Each row is followed by its class.
[1.62, 0.07, 0.07, -0.23, -1.27, -0.60, -1.11, -0.50, 0.16, 0.24, -2.67, 0.72, -0.84, 0.36, -1.40, -0.07, -0.94, 2.35, 0.85, -0.51, 0.30, -0.31, -0.85, 1.30, 0.70, -0.29, -0.85, -0.31, 0.25]
MD
[1.13, -0.35, 0.07, 0.10, -1.99, 1.16, 2.41, 1.59, 0.20, -4.28, -0.63, 1.00, -0.40, -1.28, 0.27, -2.32, -0.98, 0.05, -0.26, 0.02, -2.20, -1.35, -8.18, 0.46, 0.88, 3.64, 0.53, -0.03, -0.83]
SC
[-0.75, -0.04, 0.17, -0.35, -0.47, 0.42, 0.60, 0.36, -0.73, 0.70, 0.83, -1.00, 0.60, -0.55, -0.04, 0.52, 1.40, -3.26, 0.76, 0.39, 0.30, 0.87, -0.12, -1.20, -0.75, -0.22, 2.24, 1.29, 0.29]
Zt
[0.06, -0.20, -0.27, 0.00, 0.10, 2.05, 0.37, -0.25, -0.94, 1.63, -0.81, -0.98, 1.12, -0.69, 1.57, 0.38, 1.54, -3.03, 0.34, -0.72, 0.88, 1.76, 3.85, -1.10, -0.59, -0.82, 1.28, 1.53, -0.07]
HT
[1.06, -0.39, -0.01, 0.20, -1.48, 0.99, 0.46, 0.32, -0.43, -0.68, -1.02, 0.33, -0.16, -0.35, -0.84, -0.64, -0.66, 0.80, 0.37, -0.16, -0.92, -0.25, -2.94, 0.77, 0.55, 1.15, 0.88, 0.60, -0.09]
SC
[1.06, -0.46, 0.01, -0.27, -1.93, 0.47, 0.55, -0.17, -0.66, 0.05, -1.00, 0.50, -1.53, 0.14, -0.53, 1.41, -0.44, -0.31, 0.08, 0.87, -0.25, 0.23, -0.66, -0.35, -0.27, 0.78, 0.42, 0.91, 0.05]
MD
[0.94, -0.05, -0.41, -0.06, -0.77, 1.26, -0.85, -0.12, 0.00, -1.55, -1.79, 1.00, -2.09, 0.19, -0.52, 0.67, -1.75, 2.31, 0.03, -0.28, -1.42, -0.27, 1.66, 1.25, 0.35, 0.65, -0.66, 1.10, -0.02]
MD
[-0.40, 0.37, -0.72, 0.28, 1.99, 0.14, -1.16, -1.06, 1.76, -1.94, 0.75, -0.48, 0.84, -0.63, 1.15, -4.50, -1.91, 2.01, -1.76, -1.89, -0.76, 0.12, 5.04, -0.03, 1.38, -3.10, -1.36, -1.23, -0.45]
HT
[-0.54, 0.34, -0.14, 0.14, 0.11, 0.05, -0.81, -0.63, -0.25, 0.92, 0.35, -0.53, -1.58, 0.86, 0.48, 3.00, 0.35, -0.11, 0.50, 0.54, 1.09, 0.51, 5.03, -0.24, -0.86, -1.09, -0.43, 0.01, 0.34]
Fc
[-0.15, 0.31, 0.09, 0.36, 0.84, -1.59, -0.51, -0.43, 0.10, -0.98, 0.62, 0.35, -2.58, 0.42, 0.66, 2.48, -0.09, 1.04, -0.02, 0.42, -0.86, -0.82, 4.09, 0.61, -0.86, -0.09, -1.88, -0.83, -0.15]
Fc
[1.94, 0.62, 0.61, -1.82, -0.44, -0.12, -2.40, -2.02, 0.29, 1.51, -2.19, -0.01, 1.26, 0.27, -1.38, -3.95, 0.13, 0.72, 2.32, -1.25, 0.01, 1.25, 0.49, -0.13, 1.43, -3.97, -1.10, -0.04, 1.11]
HT
[1.00, -0.48, -0.15, 0.06, -1.39, 0.59, 0.83, 0.34, 0.02, -0.59, -0.87, 0.78, -0.73, -0.11, -0.62, 0.68, 0.10, 0.38, 0.49, 0.06, -1.67, -0.11, -2.37, 0.71, 0.25, 1.60, 0.38, 0.08, -0.37]
BG
[-0.53, 0.03, 0.50, -0.84, -1.06, 1.01, 1.32, 0.39, -1.20, 0.69, 1.16, -1.11, 1.11, -0.19, 1.96, 0.20, 1.90, -4.29, 1.13, 0.19, 0.43, 1.29, -2.55, -1.82, -1.00, 0.72, 1.29, 1.31, -0.22]
ZS
[0.14, 0.10, 0.09, -0.87, -1.47, 0.89, 0.11, -0.13, -0.63, 2.33, -0.37, -2.17, 1.40, -0.21, 0.78, 0.51, 1.83, -3.02, 1.67, 0.06, 1.21, 1.28, -0.04, -1.10, -1.26, -1.69, 0.88, 0.86, 0.85]
Zt
